Below is a small trained network, with its code and all its weights. Each question gives an input and a target symbol and asks what happens when units are switched off, that is, made to give their printed mean instead of their output.

import numpy as np


def w(rows, s, z=0):
    codes = np.array(rows[::2]) - 128.0
    scale = np.full(codes.shape[1], s)
    scale[-1] = z or s
    return codes * scale


def norm(h):
    return h / np.sqrt((h * h).mean(-1, keepdims=True) + 1e-5)


def f(y):
    return np.maximum(y, 0)


def softmax(a):
    e = np.exp(a - a.max(-1, keepdims=True))
    return e / e.sum(-1, keepdims=True)


def log_softmax(a):
    a = a - a.max(-1, keepdims=True)
    return a - np.log(np.exp(a).sum(-1, keepdims=True))


def net(x, mask):
    ids = ['ΓΔΛΞΠΦαζηθστψω'.index(c) for c in x.split()]
    T = len(ids)
    res = E[ids] + P[:T]
    u = 0
    for l in range(3):
        q, k, v = (norm(res) @ M[l].T for M in (Q, K, V))
        z = softmax(np.where(np.tri(T) > 0, q @ k.T / 4**0.5, -1e9)) @ v
        res = res + np.where(mask[u], z, O[l][:, -1]) @ O[l][:, :-1]
        u += 1
        y = f(norm(res) @ A[l][:, :-1].T + A[l][:, -1])
        res = res + np.where(mask[u : u + 4], y, B[l][:, -1]) @ B[l][:, :-1]
        u += 4
    return log_softmax(norm(res)[-1] @ U[:, :-1].T + U[:, -1])


Q, K, V, O, A, B = {}, {}, {}, {}, {}, {}
E = w([
[152,88,112,147,114,95,199,92],'Γ',
[106,87,108,59,91,138,73,180],'Δ',
[113,86,126,178,183,76,113,142],'Λ',
[155,141,79,122,180,145,182,80],'Ξ',
[144,92,127,78,107,146,75,146],'Π',
[134,153,113,89,144,92,111,147],'Φ',
[137,107,67,85,70,100,146,107],'α',
[183,93,128,143,127,185,127,86],'ζ',
[110,145,134,113,121,160,125,148],'η',
[123,117,143,184,141,80,102,155],'θ',
[133,87,83,155,111,90,108,86],'σ',
[151,106,127,112,107,138,61,135],'τ',
[128,96,142,185,167,64,97,147],'ψ',
[3,199,96,170,170,73,142,127],'ω',
],0.011)
P = w([
[169,47,3,196,133,76,95,162],'0',
[134,113,124,142,129,91,89,59],'1',
[130,122,133,141,132,101,96,63],'2',
[141,125,147,133,140,112,99,72],'3',
[131,125,163,134,138,120,101,76],'4',
[134,129,160,134,138,122,114,82],'5',
[136,125,113,156,104,138,168,123],'6',
],0.0036)
Q[0] = w([
[99,126,135,89,74,41,88,202],'L0H0',
[106,213,230,131,118,181,174,178],'L0H0',
[184,95,141,94,161,107,67,61],'L0H0',
[47,95,106,247,120,68,3,125],'L0H0',
],0.0038)
K[0] = w([
[150,145,118,101,163,87,170,254],'L0H0',
[89,160,186,76,104,153,143,97],'L0H0',
[152,89,69,112,134,93,116,110],'L0H0',
[119,92,66,177,154,172,149,202],'L0H0',
],0.0057)
V[0] = w([
[96,177,197,16,50,233,168,128],'L0H0',
[102,28,147,203,93,120,9,4],'L0H0',
[165,49,46,132,79,212,127,175],'L0H0',
[44,160,91,238,98,205,131,108],'L0H0',
],0.0026)
O[0] = w([
[139,71,161,109,213,45,104,233,1],'L0H0',
[198,114,134,126,25,205,179,176,216],'L0H0',
[95,219,180,157,137,196,76,139,201],'L0H0',
[139,230,118,83,80,96,93,253,113],'L0H0',
],0.0042,0.0022)
A[0] = w([
[113,195,77,74,123,193,70,113,147],'L0N0',
[112,149,170,171,92,121,200,167,253],'L0N1',
[96,216,153,156,141,172,101,84,155],'L0N2',
[65,126,120,117,129,78,213,2,71],'L0N3',
],0.0047,0.0016)
B[0] = w([
[87,77,95,121,81,84,117,93,253],'L0N0',
[129,125,136,99,255,97,98,38,168],'L0N1',
[122,113,115,221,155,89,162,104,193],'L0N2',
[113,153,186,64,208,96,149,230,226],'L0N3',
],0.0054,0.0038)
Q[1] = w([
[127,98,109,254,187,130,159,66],'L1H0',
[167,177,171,118,116,157,165,141],'L1H0',
[107,92,83,188,119,37,79,146],'L1H0',
[148,94,59,64,79,159,163,135],'L1H0',
],0.0079)
K[1] = w([
[114,141,78,192,101,139,106,131],'L1H0',
[116,118,190,154,172,96,142,96],'L1H0',
[169,181,2,103,130,174,119,180],'L1H0',
[162,103,175,89,102,125,162,82],'L1H0',
],0.0083)
V[1] = w([
[41,182,109,172,117,110,181,117],'L1H0',
[53,157,157,133,129,132,77,98],'L1H0',
[79,2,64,82,169,164,171,132],'L1H0',
[73,117,92,121,55,154,166,133],'L1H0',
],0.0047)
O[1] = w([
[212,174,100,95,99,149,161,247,185],'L1H0',
[214,56,109,36,111,69,205,169,197],'L1H0',
[168,49,88,49,97,178,3,140,250],'L1H0',
[174,188,139,22,87,90,94,136,200],'L1H0',
],0.0043,0.0022)
A[1] = w([
[142,114,193,174,164,138,175,114,68],'L1N0',
[9,77,27,111,90,88,29,96,118],'L1N1',
[200,62,143,71,84,202,85,115,173],'L1N2',
[177,102,100,252,75,136,118,72,254],'L1N3',
],0.004,0.0007)
B[1] = w([
[181,150,47,136,119,82,166,92,143],'L1N0',
[196,191,112,128,71,117,154,119,254],'L1N1',
[96,253,142,126,186,68,177,152,206],'L1N2',
[82,105,189,72,165,133,146,180,179],'L1N3',
],0.0059,0.0053)
Q[2] = w([
[147,97,134,212,104,71,1,148],'L2H0',
[79,123,103,77,78,194,82,215],'L2H0',
[200,110,95,194,154,51,65,87],'L2H0',
[178,138,179,192,168,56,98,125],'L2H0',
],0.007)
K[2] = w([
[186,2,74,168,85,188,76,112],'L2H0',
[207,128,196,97,151,57,140,71],'L2H0',
[150,101,78,197,29,222,100,103],'L2H0',
[121,97,72,212,93,202,145,138],'L2H0',
],0.0064)
V[2] = w([
[132,3,53,194,119,225,91,238],'L2H0',
[38,118,176,225,172,83,40,127],'L2H0',
[61,197,85,140,81,158,149,144],'L2H0',
[231,116,174,170,93,171,116,100],'L2H0',
],0.0037)
O[2] = w([
[162,135,52,117,202,219,108,69,3],'L2H0',
[119,172,82,114,176,20,180,138,4],'L2H0',
[85,241,185,166,120,210,195,52,165],'L2H0',
[192,92,177,1,128,184,176,113,98],'L2H0',
],0.0045,0.0039)
A[2] = w([
[12,57,141,115,163,137,95,179,2],'L2N0',
[148,152,183,109,1,83,135,124,212],'L2N1',
[71,105,152,94,113,96,139,229,187],'L2N2',
[146,183,60,151,69,66,165,73,34],'L2N3',
],0.006,0.00093)
B[2] = w([
[3,33,130,177,57,206,55,233,140],'L2N0',
[136,127,40,111,99,152,176,122,254],'L2N1',
[163,126,168,34,206,122,154,113,183],'L2N2',
[61,135,159,192,28,212,81,151,187],'L2N3',
],0.0069,0.0093)
U = w([
[98,105,173,144,144,130,163,126,98],'Γ',
[148,139,152,128,152,76,58,39,186],'Δ',
[129,109,29,119,233,221,105,66,44],'Λ',
[99,77,145,174,153,186,71,148,140],'Ξ',
[108,57,146,147,111,75,105,75,7],'Π',
[38,7,166,75,129,152,101,234,102],'Φ',
[129,152,74,134,11,182,119,144,246],'α',
[89,150,181,114,190,115,122,66,179],'ζ',
[223,185,171,226,144,116,149,192,80],'η',
[12,218,165,197,158,39,161,209,106],'θ',
[105,139,254,115,155,245,146,77,51],'σ',
[82,99,151,168,139,112,189,87,40],'τ',
[104,96,30,167,206,43,171,91,122],'ψ',
[194,169,114,4,149,68,189,168,131],'ω',
],0.0077,0.0016)

Each question gives the input, a string of symbols that net reads in full, and the target symbol t.
The units are the heads (4 rows each of Q, K, V and O) and the neurons (one row each of A and B). Each row of codes is followed by its name. A weight is (code - 128) times the scale printed after its matrix; where a second scale follows, it is the last column's (O, A, B and U).
mask holds one flag per unit, layer by layer, with each layer's heads first. A switched-off unit (its flag False) gives its mean, the last column of its rows in O or B, instead of its output. The means were averaged over made-up inputs and are rounded, as every weight is.
A unit's drop is (log p(t) with every unit on - log p(t) with that unit switched off) / (log p(t) with every unit on - log p(t) with every unit switched off).
The circuit of an input: a set's keep is (log p(t) with only the set's units on - log p(t) with every unit switched off) / (log p(t) with every unit on - log p(t) with every unit switched off). Starting from the 12 units with the biggest drops (on a tie, the unit counted first), units are removed one at a time, each time the one whose removal leaves the highest keep (on an exact tie, the one counted first), for as long as the keep stays at least 0.8.
circuit, biggest first: the units of the circuit, biggest drop first
most important unit: the unit with the biggest drop
top k neurons: the k neurons with the biggest drops, biggest first
top k neurons in layer l: the k neurons of layer l with the biggest drops, biggest first
input ψ Γ Φ Φ ψ Δ θ, target ψ: circuit, biggest first : [L0N1, L2H0]
input Ξ Λ ψ θ, target Ξ: circuit, biggest first : [L2H0, L1H0, L2N1]
input η Ξ η Φ Γ, target ω: circuit, biggest first : [L0N3]
input Δ Γ Δ Δ θ, target Δ: circuit, biggest first : [L1H0, L2N3]
input ω Λ α η η, target ω: top 2 neurons in layer 2 : [L2N2, L2N3]
input Δ ζ Γ η η η, target Φ: circuit, biggest first : [L0H0, L1N1]
input σ ψ Γ Δ Π θ, target σ: circuit, biggest first : [L0H0, L2H0, L0N1]
input η Δ η Δ θ, target η: top 3 neurons in layer 0 : [L0N0, L0N2, L0N3]
input Ξ Λ η η θ, target Ξ: top 2 neurons : [L1N2, L0N1]
input α η Ξ Φ Λ, target α: circuit, biggest first : [L1H0, L1N1]
input Γ Δ ζ Ξ η η ζ, target ω: circuit, biggest first : [L1N3, L1N2, L2N3]
input α Ξ ζ Λ σ Λ, target α: top 4 neurons : [L1N2, L1N3, L2N2, L0N1]
input η η ζ, target ω: top 2 neurons : [L1N3, L1N2]
input ψ ζ η Φ, target α: top 3 neurons in layer 1 : [L1N3, L1N1, L1N2]
input Π θ ζ Ξ Δ η Δ, target ω: most important unit : L2H0
input η Δ Φ Λ Λ, target η: top 2 neurons : [L0N2, L2N1]
input ω ζ Φ θ, target ω: circuit, biggest first : [L1H0, L2N2]
input ψ ψ Γ ζ θ, target ψ: circuit, biggest first : [L1H0, L2H0, L1N2]
input ω σ Λ, target ω: top 2 neurons : [L1N1, L1N2]
input Φ Π Π α η α Λ, target Φ: top neuron in layer 1 : [L1N1]
input α η ψ, target α: circuit, biggest first : [L1H0, L0H0]
input σ Λ Φ τ Φ ζ Φ, target Φ: top 2 neurons : [L0N3, L1N1]
input Δ Δ ζ, target σ: top 4 neurons : [L1N1, L1N3, L2N1, L1N2]
input η θ Δ Φ ψ ζ η, target ω: top 3 neurons : [L0N3, L0N0, L1N1]
input Π α Λ Ξ ω ζ, target θ: circuit, biggest first : [L2H0, L1N2]
